Below are the code and all the weights of a small trained network. Each question names an input and a class and asks about switching units off, where a switched-off unit gives its printed mean instead of its output.

import numpy as np


def w(rows, s, z=0):
    codes = np.array(rows[::2]) - 128.0
    scale = np.full(codes.shape[1], s)
    scale[-1] = z or s
    return codes * scale


def f(y):
    return y / 2 * (1 + np.tanh(0.7978845608 * (y + 0.044715 * y**3)))


def log_softmax(a):
    a = a - a.max(-1, keepdims=True)
    return a - np.log(np.exp(a).sum(-1, keepdims=True))


def net(x, mask):
    res = np.array(x, float).reshape(1, 4) / 4 @ E
    y = f(res @ A[0][:, :-1].T + A[0][:, -1])
    res = res + np.where(mask, y, B[0][:, -1]) @ B[0][:, :-1]
    return log_softmax(res[-1] @ U[:, :-1].T + U[:, -1])


A, B = {}, {}
E = w([
[80,181,172,15,216,95],'x0',
[57,43,121,176,182,205],'x1',
[148,68,2,93,168,87],'x2',
[125,134,125,129,128,130],'x3',
],0.012)
A[0] = w([
[214,133,81,102,152,66,116],'N0',
[177,79,73,156,178,131,83],'N1',
[94,92,162,186,98,131,113],'N2',
[56,120,126,101,186,156,78],'N3',
[56,99,157,122,209,159,40],'N4',
[127,194,248,99,122,146,206],'N5',
[143,112,154,160,183,158,184],'N6',
[158,123,169,195,97,136,153],'N7',
[177,183,142,66,153,100,130],'N8',
[120,161,184,177,137,136,254],'N9',
[128,110,156,175,141,176,145],'N10',
[90,58,66,207,144,177,122],'N11',
[152,103,91,73,153,68,129],'N12',
[246,144,105,175,16,95,226],'N13',
[124,108,49,135,120,125,142],'N14',
[129,148,84,104,166,118,113],'N15',
],0.013,0.0057)
B[0] = w([
[77,99,134,105,154,117,195],'N0',
[188,153,70,129,133,73,180],'N1',
[97,134,132,200,94,172,175],'N2',
[185,142,144,38,161,175,176],'N3',
[148,89,167,49,146,198,185],'N4',
[190,230,146,133,103,79,249],'N5',
[145,125,128,119,82,141,165],'N6',
[107,100,174,139,108,156,180],'N7',
[80,167,107,165,123,37,207],'N8',
[156,128,166,145,51,145,198],'N9',
[109,139,134,175,63,165,176],'N10',
[177,189,61,194,97,80,230],'N11',
[87,94,104,152,153,102,187],'N12',
[187,89,160,10,167,197,244],'N13',
[167,130,76,121,160,103,181],'N14',
[87,129,83,112,162,128,158],'N15',
],0.012,0.018)
U = w([
[156,114,200,62,112,190,217],'0',
[179,175,84,146,124,73,213],'1',
[160,55,73,70,232,180,172],'2',
[10,93,105,105,166,71,23],'3',
[103,91,135,206,76,187,3],'4',
],0.013,0.0024)

Each question gives the input, the list of numbers given to net, and the class t.
The units are the neurons (one row each of A and B). Each row of codes is followed by its name. A weight is (code - 128) times the scale printed after its matrix; where a second scale follows, it is the last column's (A, B and U).
mask holds one flag per neuron, in row order. A switched-off neuron (its flag False) gives its mean, the last column of its row in B, instead of its output. The means were averaged over made-up inputs and are rounded, as every weight is.
A unit's drop is (log p(t) with every unit on - log p(t) with that unit switched off) / (log p(t) with every unit on - log p(t) with every unit switched off).
The circuit of an input: a set's keep is (log p(t) with only the set's units on - log p(t) with every unit switched off) / (log p(t) with every unit on - log p(t) with every unit switched off). Starting from the 12 units with the biggest drops (on a tie, the unit counted first), units are removed one at a time, each time the one whose removal leaves the highest keep (on an exact tie, the one counted first), for as long as the keep stays at least 0.8.
units of the circuit, in order: the units of the circuit, biggest drop first
most important unit: the unit with the biggest drop
k most important neurons: the k neurons with the biggest drops, biggest first
drop of u: that unit's drop, to one decimal
input [-7,-1,4,-4], class 2: units of the circuit, in order -> N13
input [-5,-1,8,-3], class 2: 2 most important neurons -> N13, N5
input [0,3,-1,2], class 4: units of the circuit, in order -> N13, N5
input [-8,0,0,6], class 0: 2 most important neurons -> N13, N7
input [-1,8,2,8], class 1: 2 most important neurons -> N11, N13
input [0,8,-1,5], class 4: 2 most important neurons -> N13, N11
input [7,3,1,6], class 2: 4 most important neurons -> N9, N10, N15, N7
input [0,1,-2,2], class 4: 3 most important neurons -> N13, N3, N4
input [2,0,8,0], class 3: 2 most important neurons -> N13, N12
input [0,5,7,-4], class 1: 2 most important neurons -> N11, N13
input [0,-1,-2,4], class 0: 4 most important neurons -> N11, N8, N1, N14
input [6,-1,-5,-8], class 1: 2 most important neurons -> N5, N13
input [-7,0,-2,6], class 0: 2 most important neurons -> N13, N8
input [3,-1,-7,1], class 1: 2 most important neurons -> N5, N13
input [5,1,6,3], class 2: most important unit -> N3
input [-2,-4,0,-8], class 0: drop of N14 -> 0.1
input [7,-7,5,1], class 3: drop of N11 -> 0.0
input [-6,-3,-8,-4], class 0: drop of N13 -> 0.8
